Here is a tiny trained network, its code and every weight. The questions are about switching its units off for an input and a class, where a switched-off unit gives its printed mean instead of its output.

import numpy as np


def w(rows, s, z=0):
    codes = np.array(rows[::2]) - 128.0
    scale = np.full(codes.shape[1], s)
    scale[-1] = z or s
    return codes * scale


def norm(h):
    return h / np.sqrt((h * h).mean(-1, keepdims=True) + 1e-5)


def f(y):
    return y / 2 * (1 + np.tanh(0.7978845608 * (y + 0.044715 * y**3)))


def log_softmax(a):
    a = a - a.max(-1, keepdims=True)
    return a - np.log(np.exp(a).sum(-1, keepdims=True))


def net(x, mask):
    res = np.array(x, float).reshape(1, 7) / 4 @ E
    u = 0
    for l in range(3):
        y = f(norm(res) @ A[l][:, :-1].T + A[l][:, -1])
        res = res + np.where(mask[u : u + 8], y, B[l][:, -1]) @ B[l][:, :-1]
        u += 8
    return log_softmax(norm(res)[-1] @ U[:, :-1].T + U[:, -1])


A, B = {}, {}
E = w([
[102,134,150,131,126,134,82,173,153,154,101,166],'x0',
[90,128,103,158,177,155,157,139,67,147,146,185],'x1',
[172,200,169,131,119,133,132,174,71,114,133,113],'x2',
[135,86,144,132,81,118,106,105,75,105,99,163],'x3',
[167,78,57,96,167,96,101,199,115,84,148,126],'x4',
[8,145,138,67,137,139,100,121,82,87,159,69],'x5',
[145,152,108,69,154,143,133,97,118,134,75,138],'x6',
],0.013)
A[0] = w([
[116,144,169,140,111,174,116,95,134,172,159,123,15],'0.n0',
[137,75,137,118,26,121,68,91,49,87,105,177,56],'0.n1',
[160,82,91,130,188,111,71,174,123,79,112,120,35],'0.n2',
[175,99,80,100,164,107,90,185,109,75,144,108,32],'0.n3',
[161,159,136,100,37,38,73,125,224,43,82,61,2],'0.n4',
[83,131,160,136,131,189,2,242,182,157,45,177,59],'0.n5',
[112,194,89,120,153,173,171,186,218,172,181,75,5],'0.n6',
[49,128,156,94,135,158,107,122,102,80,156,93,227],'0.n7',
],0.0071,0.0076)
B[0] = w([
[84,129,159,118,106,96,179,147,118,114,116,122,119],'0.n0',
[107,133,173,170,247,73,133,124,150,88,75,61,156],'0.n1',
[79,138,125,94,86,75,196,164,143,118,122,142,144],'0.n2',
[75,143,128,81,72,60,194,154,132,109,113,124,154],'0.n3',
[136,44,187,88,175,218,163,163,73,221,152,80,158],'0.n4',
[163,144,128,92,149,34,132,23,80,158,225,119,183],'0.n5',
[110,118,178,172,199,88,128,125,113,89,66,103,141],'0.n6',
[216,126,135,151,124,153,124,126,180,107,128,199,254],'0.n7',
],0.011,0.0078)
A[1] = w([
[176,108,77,142,122,131,232,41,87,59,176,40,2],'1.n0',
[35,150,152,44,130,182,48,102,105,50,188,94,92],'1.n1',
[133,176,65,30,136,143,120,84,93,155,22,107,15],'1.n2',
[117,194,97,130,201,131,154,150,204,149,155,76,65],'1.n3',
[104,129,99,149,168,148,160,127,69,152,148,174,26],'1.n4',
[88,74,157,241,58,93,120,178,128,119,233,77,98],'1.n5',
[102,168,161,149,91,128,170,71,144,151,106,156,91],'1.n6',
[2,147,127,92,125,171,93,132,91,45,156,78,82],'1.n7',
],0.0088,0.0079)
B[1] = w([
[103,142,186,100,142,62,49,93,125,201,201,180,184],'1.n0',
[215,97,143,202,104,116,157,141,162,161,128,178,250],'1.n1',
[120,188,99,79,170,159,89,115,145,160,58,161,153],'1.n2',
[120,77,182,171,157,73,108,102,92,72,62,109,188],'1.n3',
[123,70,195,96,131,150,120,167,144,186,143,90,144],'1.n4',
[144,204,78,7,194,167,119,75,124,145,12,169,254],'1.n5',
[113,114,85,74,101,51,166,198,142,75,153,122,205],'1.n6',
[178,124,105,174,117,106,167,149,159,145,84,171,167],'1.n7',
],0.012,0.0033)
A[2] = w([
[40,119,97,174,192,188,177,158,12,139,161,208,51],'2.n0',
[79,3,22,117,139,133,73,62,206,146,114,95,98],'2.n1',
[154,190,137,106,143,164,115,157,68,142,81,112,87],'2.n2',
[108,54,155,144,56,104,63,85,1,85,32,141,1],'2.n3',
[60,187,166,155,60,163,192,83,137,137,90,132,54],'2.n4',
[216,214,142,128,93,112,87,206,33,99,156,56,58],'2.n5',
[86,170,222,125,70,123,160,66,140,175,102,106,137],'2.n6',
[59,169,156,183,43,135,181,71,118,175,114,111,4],'2.n7',
],0.0083,0.0045)
B[2] = w([
[158,72,182,70,97,155,99,143,191,167,115,30,196],'2.n0',
[60,199,158,177,77,168,131,143,64,117,145,112,254],'2.n1',
[73,124,102,149,122,154,114,94,129,136,128,117,186],'2.n2',
[108,147,150,169,209,68,144,147,173,112,135,66,152],'2.n3',
[134,115,103,83,117,87,138,201,108,83,105,128,150],'2.n4',
[6,121,125,186,72,160,129,99,143,137,149,138,242],'2.n5',
[133,69,66,106,164,118,118,186,82,111,166,132,195],'2.n6',
[89,137,95,98,125,106,97,158,103,140,122,118,133],'2.n7',
],0.012,0.0052)
U = w([
[104,101,51,65,86,59,170,238,116,70,136,130,141],'0',
[251,118,126,227,88,168,157,127,178,117,121,200,163],'1',
[147,52,189,83,124,203,113,158,136,185,124,36,119],'2',
[101,121,170,199,239,77,126,115,122,68,70,81,127],'3',
[128,193,69,60,173,179,94,78,125,136,47,155,111],'4',
[24,166,117,203,63,181,114,113,105,130,147,132,174],'5',
[131,136,145,96,155,58,83,72,103,172,233,166,105],'6',
[146,128,89,146,127,174,138,119,107,88,160,104,1],'7',
],0.015,0.0062)

Each question gives the input, the list of numbers given to net, and the class t.
The units are the neurons (one row each of A and B). Each row of codes is followed by its name. A weight is (code - 128) times the scale printed after its matrix; where a second scale follows, it is the last column's (A, B and U).
mask holds one flag per neuron, layer by layer. A switched-off neuron (its flag False) gives its mean, the last column of its row in B, instead of its output. The means were averaged over made-up inputs and are rounded, as every weight is.
A unit's drop is (log p(t) with every unit on - log p(t) with that unit switched off) / (log p(t) with every unit on - log p(t) with every unit switched off).
The circuit of an input: a set's keep is (log p(t) with only the set's units on - log p(t) with every unit switched off) / (log p(t) with every unit on - log p(t) with every unit switched off). Starting from the 12 units with the biggest drops (on a tie, the unit counted first), units are removed one at a time, each time the one whose removal leaves the highest keep (on an exact tie, the one counted first), for as long as the keep stays at least 0.8.
units of the circuit, in order: the units of the circuit, biggest drop first
most important unit: the unit with the biggest drop
k most important neurons: the k neurons with the biggest drops, biggest first
drop of u: that unit's drop, to one decimal
input [-8,-3,-7,-3,-5,-4,0], class 6: most important unit -> 1.n0
input [2,2,5,-8,-3,-6,-1], class 3: units of the circuit, in order -> (0.n7; 1.n3)
input [6,-8,-2,5,5,-7,7], class 2: units of the circuit, in order -> (0.n4; 0.n7)
input [-7,-4,-4,-7,-2,-5,2], class 3: units of the circuit, in order -> (1.n3; 0.n7)
input [4,8,7,-5,-8,6,4], class 0: units of the circuit, in order -> (2.n4; 2.n6)
input [-2,7,7,2,6,-5,4], class 2: units of the circuit, in order -> (2.n0; 0.n7; 1.n4)
input [-4,4,-7,3,-2,-5,-1], class 5: units of the circuit, in order -> (2.n1; 0.n7)
input [3,6,7,-2,-7,-7,4], class 0: units of the circuit, in order -> (0.n7; 2.n4; 1.n6; 2.n6)
input [-7,-8,0,-6,-7,-5,-3], class 2: 2 most important neurons -> (0.n4; 0.n5)
input [0,-3,-4,0,-8,6,8], class 0: 2 most important neurons -> (1.n6; 2.n4)
input [1,-2,7,1,7,7,-8], class 4: 2 most important neurons -> (1.n5; 1.n6)
input [6,7,2,-1,-3,6,3], class 2: 2 most important neurons -> (2.n0; 0.n7)
input [7,-3,-4,3,-1,-5,5], class 6: 4 most important neurons -> (0.n5; 0.n7; 1.n5; 1.n1)
input [2,-3,0,-6,4,5,-4], class 3: 3 most important neurons -> (1.n3; 0.n6; 0.n7)
input [5,-4,-1,5,-3,-7,8], class 4: units of the circuit, in order -> (0.n7; 1.n2)
input [-8,-7,3,-1,-7,1,-3], class 6: units of the circuit, in order -> (1.n0)
input [1,6,2,-7,5,-2,3], class 3: 3 most important neurons -> (1.n3; 0.n6; 0.n4)
input [-2,7,4,5,6,-4,-3], class 2: units of the circuit, in order -> (2.n0; 0.n7)
input [-7,-7,-4,2,1,-6,-1], class 2: 3 most important neurons -> (0.n4; 0.n7; 0.n5)
input [8,7,5,3,8,-4,-6], class 0: most important unit -> 0.n2
input [5,-4,0,6,-4,7,-8], class 4: 2 most important neurons -> (1.n5; 0.n7)
input [8,1,3,-3,-2,6,-6], class 6: 2 most important neurons -> (0.n5; 0.n7)
input [3,-3,8,1,7,7,4], class 5: 3 most important neurons -> (2.n5; 0.n7; 1.n6)
input [-8,-1,-3,-6,0,0,3], class 6: 2 most important neurons -> (1.n0; 0.n1)
input [-4,1,-1,-6,3,-2,-5], class 3: 2 most important neurons -> (1.n3; 0.n6)
input [-4,-5,4,3,0,-4,-3], class 2: drop of 0.n4 -> 0.6
